Each row has a class, written as a number after it.
[  8.4 -15.2  -8.8  -3.8 -13.0  -2.1  10.9   4.4  -5.7 -44.7   5.9 -18.2
  33.1  27.5 -25.6  30.2   2.6 -11.4   7.6  22.2   4.9  -4.5  32.1 -29.9
   3.7  12.0 -21.3  -4.7   4.5 -18.6]
3
[ 11.7  -7.6  20.0  14.0 -26.6  -9.6  15.2  10.4  17.3 -12.2   9.5   5.8
  17.6  -0.1  -8.8  10.8  10.0 -21.2 -28.1  20.5  -6.1   4.1  21.2  -1.4
   3.6  -0.8  20.9 -19.7   0.2   8.8]
0
[  8.1   6.0 -10.9  47.4 -22.1 -13.6   5.1   1.7  13.7 -28.6  -1.7   6.1
  30.1   4.6 -30.0  50.7  -5.7 -11.3   8.5 -10.6  17.3  29.8  16.4   4.8
  13.1   8.3 -34.5 -19.5  19.5 -10.2]
2
[  3.8   0.8  14.2  43.2 -32.2 -17.6   3.1   0.3  11.8 -18.6  12.5  -1.6
  40.6  10.2 -28.8  50.8  -9.3  -9.4 -18.4  25.9  12.1   0.2  42.6  -9.0
  17.5  11.7  13.7   1.5  10.9   5.8]
0
[ 11.0  -5.5  -4.6  35.9 -18.4 -17.2   8.2   0.3   7.4 -23.0  -1.1  15.9
  35.3  24.6 -21.6  30.9   5.4  11.4 -16.4  17.1   2.0  10.0  24.4 -10.9
  -5.1  14.5 -13.9  -0.4   8.9  -5.0]
1
[ 11.0   5.3  -3.4  25.7 -13.2 -26.5  -8.3  -6.6   3.8 -33.7   8.7  -3.9
  44.1  48.7 -38.0  27.6  -2.3  -9.2  -5.6   0.9  12.3  -0.5   7.1 -27.7
  -4.1   9.5 -12.7  -3.5   9.8  -8.6]
3
[  5.2  10.6  13.1  46.7 -19.9 -16.7  -0.5  -7.1  13.7  -9.1   5.6   6.1
  30.1  15.1 -29.0  29.8  -0.1  -4.1  37.0   4.7  10.4   7.4   8.3   6.7
  10.2   4.3  -0.9  -6.4  -4.2  14.5]
0
[ 12.8  -3.3  -9.1  36.1 -17.0  -1.8   8.3  12.9   1.1 -20.2   4.7   5.9
  24.3  30.1 -27.6  21.8  -0.1  11.6 -22.0   9.6  21.2   3.3  -9.4   7.3
  -5.4  20.7 -21.1  -9.7   7.5  -1.2]
2
[ 17.5 -10.0  -3.6  43.2 -18.1 -11.3  12.4  -7.7   9.7 -20.3  -8.3   5.4
  27.8  22.8 -29.2  14.4 -19.9   1.2  -7.1  11.1   0.6   5.2  10.2 -12.5
 -14.3   0.3 -13.0  -0.2  -0.4   5.7]
1
[ 18.6  -2.2 -26.6  47.6 -28.8  -6.1  17.0   3.9 -11.7   0.9   9.0  24.6
  24.9  34.2 -20.8  17.9   1.4  -8.2 -28.4  15.2   1.7   4.1   8.3   0.9
 -16.8  17.9 -15.8   1.6  11.1   2.0]
2
[ 10.4  -6.8   8.0  28.7 -20.7 -11.4  15.7   0.4  17.8 -37.2  17.7   7.4
  49.4  32.1 -28.0  52.7  -2.3 -12.3   2.3   4.0  10.5  -3.1  14.9 -25.8
   5.2  14.8 -24.5  -1.7   6.9  -6.1]
3
[ -0.5   7.9   6.8  41.6 -11.2 -22.9  -8.5  -2.0  16.2 -26.3   5.0   1.8
  34.0   3.2 -30.6  25.6  -1.7  -8.7 -25.3   8.0   4.9   3.0  12.6 -26.6
   2.8   4.8  12.6  -3.7  11.0  10.2]
0
[ -1.7  -2.1   7.2  31.6 -25.8 -10.1   5.6  -3.2   9.1 -10.3  -1.1  -8.1
  20.6   7.8 -24.9  27.7   1.7  -3.8 -31.1  16.6   8.7   5.9   8.8  -2.3
   4.2  17.6  12.3   0.0  -0.7   2.3]
0
[  0.9  -8.3   7.3  26.6 -20.9 -16.0  -6.2   1.8   1.9 -15.4  11.5  12.6
  30.0  15.8 -20.4   5.4   5.8  -4.8 -20.9  13.1  -1.8  -8.9   5.0 -27.1
 -80.5   7.4   6.6  -6.6  12.8   9.3]
1
[ 19.1   3.4   3.8  20.6 -27.0 -19.7  10.2  -3.1  -8.6   1.5   6.5 -18.6
  33.7  58.2 -28.6  16.1  -8.9 -11.2 -32.8   6.3  -3.3  -9.7  14.2 -36.8
  -7.9   5.3  26.6  -1.4   9.8  -7.4]
1
[ 17.7   1.6  -6.5  38.8 -17.6   1.7  11.1   2.2  -4.7 -25.2  -2.8   8.9
  25.5  15.8 -29.0  36.5   7.6  -9.3  -9.2  25.8   5.1   4.9  21.4   7.1
  10.2  21.8 -17.0   6.0  27.3  -1.0]
3
[ 16.1   5.7   9.3  22.0 -27.9 -21.2  20.3  20.5  -2.4 -29.6   0.3  -2.9
  48.5  49.2 -36.4  36.8  -2.0  -9.6 -14.6  -0.8   8.5  -1.7  32.6 -33.8
  -5.4  14.1  -5.2  -4.5  37.1  -4.5]
3
[  9.5   7.3  -2.4  29.3 -15.0   3.5  18.5   3.7  -0.7 -24.3   3.3  14.0
  30.6  21.4 -16.0  31.8   7.0  -3.0   0.3   4.9   5.2   1.6  20.6  -6.9
  -1.6   6.6 -10.8  -1.7  12.2  -3.3]
3
[ 17.5 -13.5   5.0  29.8 -14.4  -7.3   4.0   5.8  -6.5 -27.6   6.6   8.4
  34.0  20.6 -18.2  38.7   9.1 -13.0   9.1   7.1  12.9   7.6  21.4 -11.0
   9.8  12.9 -17.2  -7.8  13.7  -1.5]
3
[ 13.4  -7.9  -7.3  31.8 -14.8   5.1  15.8   8.0 -19.2 -33.0   8.3   0.1
  17.3  22.4 -26.5  32.3   9.4  -8.1  -7.8   6.0   6.8   2.4  24.1 -19.0
  -6.6  20.3 -22.8  -4.4   6.9 -14.0]
3
[  6.6  -4.7 -13.8  25.7 -18.8 -20.8   7.7  -2.6  -0.9 -37.5   4.0  -7.8
  48.6  56.7 -41.3  31.8  -3.5  -5.1 -19.5   7.3  10.6  -4.8  14.8 -32.3
  -8.3  15.9  -3.5  -4.2  12.3  -6.9]
3
[ 29.5 -14.4  -1.3  47.7 -30.5  -6.1   6.4   7.3   4.5 -33.7  -3.1  14.8
  33.5   8.3 -26.8  46.3  19.8 -10.7   2.8   9.1  25.4   5.0  26.1   7.6
   1.3  14.1 -27.8  -4.6   9.3  -2.9]
1
[  1.3  -5.1   1.3  45.0 -27.2  -5.3   8.4  13.8  -2.2 -34.0   2.3  11.7
  33.1  15.6 -28.1  30.4  -1.6 -16.9 -10.0  12.0  15.9   3.0  35.6  -9.6
  30.6  28.7  -6.8  -4.0   9.9   0.0]
3
[ 14.6  -8.9   8.6  25.8 -14.8  -5.3  13.6   6.2   0.3 -16.2   2.2  -1.4
  29.1  22.6 -21.1  15.9   5.9 -20.7  -2.7   1.2  10.4  -4.9  24.9 -19.2
   2.7   8.6  -9.7  -2.6  -3.6 -10.2]
3
[  3.0   6.9 -18.8  40.2  -9.4 -12.8 -10.9   7.0   5.1 -24.2  17.6  -1.8
  19.2  17.0 -38.8  29.6  -3.1   0.3 -19.7  10.3  15.0   0.3   7.2  11.9
   3.8   5.3  -2.0  11.1   3.3   7.0]
2
[  5.9  -2.7  10.4  40.2 -27.1 -18.9   7.3  -8.2  13.1 -16.8   2.5  -4.3
  31.8  19.6 -32.7  31.7   2.3  -8.7 -28.6   9.2  20.6  -3.6  15.1  -3.8
   3.2  11.9  -8.5  -4.0  11.9   1.2]
0
[ 19.7   4.9   6.3  35.4 -23.7  -2.2  35.8  13.3   2.8 -22.9   0.4   2.7
  44.9  27.4 -19.0  55.5  -3.3  -7.8  -6.7  13.0  -5.3   9.6  22.7  -7.1
   2.9  11.6 -18.7  -5.8   7.0  -2.6]
1
[  7.2  -9.2  -4.5  31.0 -20.2 -12.5  17.0   3.1   4.8 -15.7   3.7   3.9
  33.6  36.9 -28.8  18.8   2.2  -3.9 -22.8   5.3   0.3 -14.0   9.5 -24.2
 -10.3  13.8   1.1   1.1   6.7  -1.6]
1
[  6.9  -3.3   9.9  37.6 -21.2 -16.0   4.3  12.3  11.9 -36.9   5.5   7.3
  23.7  12.2 -19.5  35.3  10.4 -13.2  -1.3  16.7   3.0   0.5  29.2 -17.9
  -4.0  21.1 -12.6 -22.2   6.9  -9.8]
1
[  6.8  -4.2  -0.3  51.2 -16.2 -22.0   6.4   2.2  10.5 -15.6   6.5  16.9
  35.6   8.9 -35.1  35.4  24.5 -14.6 -20.4   4.7  14.9  -3.2   2.6   6.5
   3.4   7.3 -19.0  -5.4  24.6  13.0]
2
[ 11.2  -8.8   0.6  31.1 -26.9   1.4  18.1   8.5 -11.3 -19.5   3.6  -5.8
  36.0  38.0 -20.5  24.4   7.2  -7.1 -21.1  11.8   3.3  -3.9  20.8 -13.8
   1.6  19.1   4.4  -7.8  12.5  -5.9]
3
[ 14.6 -10.5  -7.5  54.2 -21.0  -0.1  10.3  26.0  -3.4 -24.7   4.8  14.8
  37.8  37.1 -37.1  49.9  -9.1   6.2 -20.4   3.7 -12.9  -0.1   2.7   5.1
  -2.9  22.0 -37.1 -10.8  15.3   9.8]
2
[  2.8 -21.1  -2.8  52.2 -17.0  -9.9   2.4   1.1   6.5 -20.1   4.2  12.5
  26.3   5.7 -31.2  40.7  -4.3 -11.0   3.0   1.3   9.9  10.5  10.2  -3.4
  -0.6   4.0 -28.8  -1.0   1.0   6.0]
2
[ 13.5 -10.6  -9.9  35.0 -19.0 -10.8  10.9   8.7 -13.3  -3.8   3.5   8.9
  31.6  30.7 -26.8  26.2   8.8  -1.3 -18.6   6.9  11.4   3.7  17.7 -12.2
 -10.4  13.3  -2.3  -6.9  16.7  -4.5]
2
[  5.1 -12.9   1.3   9.5  -5.7 -10.4  -1.8  14.4  -3.9 -14.0   8.0 -16.3
  22.7  15.6 -20.3  26.7  -5.0  -8.2 -22.6   1.9  13.7   9.0  13.9  -2.3
   8.7   2.2  18.5   3.8  -0.5   0.5]
2
[  5.7  -3.9   1.6  32.4 -20.2  -7.3  15.2   6.6   5.2 -14.7   9.7  19.5
  41.8  29.6   2.4  37.9   2.3 -12.2 -15.1  -1.5  16.2   5.3   7.5   0.0
   0.3   4.1 -17.7  -5.1  16.3   8.5]
2
[ 22.8  -4.6   2.4  27.3  -9.9  -5.0  19.1  11.4   2.4 -55.6  13.8   1.4
  32.8  22.7 -29.1  42.7   6.4 -10.8  12.9   8.6   5.5   5.1  37.9 -15.9
   8.1  16.0 -30.4  -8.2  12.9 -15.4]
3
[  8.8 -17.2  -1.7  27.5  -6.5  -7.5   4.8  14.4  -0.8 -10.5   7.1   8.6
  22.7  23.3 -15.7   8.1   8.3  -2.8 -11.0  10.4  -7.3  -7.7   0.4 -10.3
 -10.1  13.6 -13.1 -13.1   6.4 -10.6]
1
[ 12.7  -6.6   4.1  29.3 -19.7  -9.1  15.7 -10.9   2.2 -16.6  10.7  -1.3
  52.8  64.3 -35.3  50.5   0.1  -0.5 -34.5   1.7  -2.6   8.1  10.1 -15.5
  -7.7  13.9   6.5 -10.5  14.8  -4.9]
2
